Below is a small trained network, with its code and all its weights. Each question gives an input and a class and asks what happens when units are switched off, that is, made to give their printed mean instead of their output.

import numpy as np


def w(rows, s, z=0):
    codes = np.array(rows[::2]) - 128.0
    scale = np.full(codes.shape[1], s)
    scale[-1] = z or s
    return codes * scale


def norm(h):
    return h / np.sqrt((h * h).mean(-1, keepdims=True) + 1e-5)


def f(y):
    return np.maximum(y, 0)


def log_softmax(a):
    a = a - a.max(-1, keepdims=True)
    return a - np.log(np.exp(a).sum(-1, keepdims=True))


def net(x, mask):
    res = np.array(x, float).reshape(1, 7) / 4 @ E
    u = 0
    for l in range(3):
        y = f(norm(res) @ A[l][:, :-1].T + A[l][:, -1])
        res = res + np.where(mask[u : u + 16], y, B[l][:, -1]) @ B[l][:, :-1]
        u += 16
    return log_softmax(norm(res)[-1] @ U[:, :-1].T + U[:, -1])


A, B = {}, {}
E = w([
[150,225,208,162,226,205],'x0',
[117,93,70,128,241,93],'x1',
[191,165,37,160,117,172],'x2',
[88,252,108,142,120,1],'x3',
[129,128,129,125,129,127],'x4',
[132,125,128,125,129,126],'x5',
[69,119,113,224,106,158],'x6',
],0.005)
A[0] = w([
[37,106,82,205,128,143,76],'L0N0',
[165,56,119,107,87,150,69],'L0N1',
[152,95,154,144,153,163,56],'L0N2',
[56,93,170,176,139,114,122],'L0N3',
[100,128,139,254,77,166,144],'L0N4',
[144,167,163,161,140,117,82],'L0N5',
[192,157,104,174,106,145,59],'L0N6',
[148,61,112,153,110,125,74],'L0N7',
[168,154,55,135,118,182,34],'L0N8',
[82,112,114,183,153,125,118],'L0N9',
[89,121,194,42,124,102,148],'L0N10',
[119,98,93,142,200,105,2],'L0N11',
[145,197,9,117,111,165,164],'L0N12',
[88,84,166,128,121,83,102],'L0N13',
[125,163,115,102,142,79,177],'L0N14',
[105,113,117,116,181,122,74],'L0N15',
],0.0085,0.0059)
B[0] = w([
[201,123,138,16,139,75,185],'L0N0',
[108,166,109,78,174,150,179],'L0N1',
[50,121,56,28,133,137,148],'L0N2',
[229,95,177,151,156,102,195],'L0N3',
[209,141,136,10,164,105,253],'L0N4',
[90,93,123,94,149,170,161],'L0N5',
[118,100,130,188,138,109,160],'L0N6',
[60,166,132,113,139,125,161],'L0N7',
[161,17,209,215,144,150,156],'L0N8',
[183,161,92,59,155,148,175],'L0N9',
[212,104,145,188,167,113,216],'L0N10',
[102,123,4,159,234,96,142],'L0N11',
[132,62,254,205,172,47,254],'L0N12',
[90,95,191,204,184,129,178],'L0N13',
[137,94,109,85,166,168,224],'L0N14',
[166,124,77,178,167,124,148],'L0N15',
],0.0056,0.0049)
A[1] = w([
[126,82,67,136,51,113,75],'L1N0',
[207,165,119,29,179,127,130],'L1N1',
[201,112,7,220,85,139,226],'L1N2',
[153,157,220,56,44,130,124],'L1N3',
[129,115,109,64,160,150,90],'L1N4',
[155,140,165,95,63,170,86],'L1N5',
[71,86,119,119,131,196,5],'L1N6',
[150,130,138,178,128,109,36],'L1N7',
[44,235,77,151,104,56,31],'L1N8',
[99,145,91,113,149,152,43],'L1N9',
[65,115,101,62,196,135,93],'L1N10',
[86,95,59,108,61,105,29],'L1N11',
[150,43,188,178,215,109,114],'L1N12',
[128,163,186,174,2,171,113],'L1N13',
[105,159,84,142,105,153,80],'L1N14',
[112,168,183,168,13,149,89],'L1N15',
],0.0077,0.0024)
B[1] = w([
[108,83,201,102,95,70,142],'L1N0',
[156,149,112,144,29,136,213],'L1N1',
[107,106,215,130,188,110,149],'L1N2',
[142,120,1,189,201,86,182],'L1N3',
[130,129,79,154,95,107,155],'L1N4',
[130,145,59,131,152,104,151],'L1N5',
[112,169,86,71,142,226,136],'L1N6',
[114,169,145,144,107,108,140],'L1N7',
[63,213,115,64,98,162,137],'L1N8',
[170,124,135,131,101,100,129],'L1N9',
[136,148,69,212,107,130,158],'L1N10',
[48,37,141,105,120,73,137],'L1N11',
[157,159,116,143,55,118,254],'L1N12',
[129,101,48,179,231,94,147],'L1N13',
[158,129,170,140,152,159,128],'L1N14',
[86,108,87,141,208,106,141],'L1N15',
],0.0061,0.0091)
A[2] = w([
[165,75,230,156,128,64,78],'L2N0',
[208,173,149,104,35,147,59],'L2N1',
[107,84,101,92,45,106,1],'L2N2',
[43,190,138,42,86,97,110],'L2N3',
[100,254,158,115,191,250,93],'L2N4',
[137,198,164,177,82,55,90],'L2N5',
[102,114,104,114,96,167,86],'L2N6',
[25,200,132,123,107,101,181],'L2N7',
[114,182,144,156,150,162,63],'L2N8',
[42,213,142,132,85,83,37],'L2N9',
[185,188,71,180,172,182,238],'L2N10',
[124,153,110,193,61,30,89],'L2N11',
[25,44,97,122,72,91,144],'L2N12',
[168,15,148,108,109,241,136],'L2N13',
[100,86,128,72,126,211,22],'L2N14',
[90,101,189,161,156,71,69],'L2N15',
],0.0075,0.0018)
B[2] = w([
[158,170,142,181,115,168,222],'L2N0',
[115,115,118,121,87,89,189],'L2N1',
[115,144,167,122,111,115,156],'L2N2',
[122,143,109,83,140,191,138],'L2N3',
[83,74,198,89,89,92,165],'L2N4',
[144,145,91,104,129,219,219],'L2N5',
[113,174,130,140,112,138,136],'L2N6',
[138,112,83,114,145,190,144],'L2N7',
[136,76,141,100,128,136,146],'L2N8',
[126,152,76,94,158,180,146],'L2N9',
[68,70,139,131,85,74,254],'L2N10',
[99,120,120,116,120,182,233],'L2N11',
[106,115,215,129,110,128,172],'L2N12',
[114,254,102,113,174,161,190],'L2N13',
[120,168,70,86,113,162,141],'L2N14',
[109,164,152,157,146,184,166],'L2N15',
],0.0088,0.0068)
U = w([
[70,183,75,41,196,222,184],'0',
[182,161,217,194,203,166,151],'1',
[42,71,251,82,107,114,89],'2',
[96,95,46,170,235,87,61],'3',
[199,149,108,80,69,103,3],'4',
[113,137,110,152,96,155,207],'5',
[121,144,117,143,99,158,185],'6',
],0.011,0.0036)

Each question gives the input, the list of numbers given to net, and the class t.
The units are the neurons (one row each of A and B). Each row of codes is followed by its name. A weight is (code - 128) times the scale printed after its matrix; where a second scale follows, it is the last column's (A, B and U).
mask holds one flag per neuron, layer by layer. A switched-off neuron (its flag False) gives its mean, the last column of its row in B, instead of its output. The means were averaged over made-up inputs and are rounded, as every weight is.
A unit's drop is (log p(t) with every unit on - log p(t) with that unit switched off) / (log p(t) with every unit on - log p(t) with every unit switched off).
The circuit of an input: a set's keep is (log p(t) with only the set's units on - log p(t) with every unit switched off) / (log p(t) with every unit on - log p(t) with every unit switched off). Starting from the 12 units with the biggest drops (on a tie, the unit counted first), units are removed one at a time, each time the one whose removal leaves the highest keep (on an exact tie, the one counted first), for as long as the keep stays at least 0.8.
circuit, biggest first: the units of the circuit, biggest drop first
most important unit: the unit with the biggest drop
k most important neurons: the k neurons with the biggest drops, biggest first
top k neurons in layer l: the k neurons of layer l with the biggest drops, biggest first
input [-4,0,8,5,0,-3,8], class 1: most important unit : L0N12
input [-8,1,3,-7,1,-8,7], class 2: circuit, biggest first : L2N12, L1N2
input [-1,1,6,4,7,5,7], class 4: circuit, biggest first : L0N4, L0N0
input [8,6,-7,7,-6,-6,3], class 2: circuit, biggest first : L2N4, L2N13, L1N3
input [1,-8,-7,4,6,-6,4], class 3: circuit, biggest first : L1N3, L1N13
input [1,5,-7,7,-1,-4,6], class 0: 2 most important neurons : L0N12, L2N5
input [6,-3,5,-3,-6,-4,3], class 2: circuit, biggest first : L2N4, L2N10
input [5,5,-6,0,-5,1,-7], class 4: 3 most important neurons : L0N12, L1N1, L1N12
input [0,-1,7,-5,-5,-7,3], class 1: 2 most important neurons : L0N8, L0N12
input [-5,-7,7,0,0,-1,4], class 1: circuit, biggest first : L1N2, L2N10, L1N1
input [6,8,-6,-6,1,3,5], class 3: 2 most important neurons : L1N10, L0N12
input [1,-4,-8,8,-5,-2,-4], class 0: circuit, biggest first : L2N5, L2N9
input [1,4,6,-5,3,-4,-4], class 1: circuit, biggest first : L0N8, L0N12
input [0,-8,8,7,-8,2,5], class 1: 2 most important neurons : L0N12, L0N6
input [7,7,-3,-3,-6,-3,5], class 2: most important neuron : L2N10
input [-3,1,-4,6,-4,5,-1], class 0: 2 most important neurons : L0N12, L0N4
input [-3,-7,-1,-7,4,-2,-4], class 0: 4 most important neurons : L0N1, L0N12, L1N12, L2N13
input [5,-8,-2,-3,-1,-1,-4], class 3: 2 most important neurons : L1N3, L1N13
input [-5,-7,-1,-5,-4,-6,-5], class 3: 2 most important neurons : L1N3, L0N4
input [5,-6,1,4,1,-2,5], class 3: most important unit : L1N3
input [-2,-8,4,-6,7,1,6], class 3: top 2 neurons in layer 1 : L1N3, L1N13
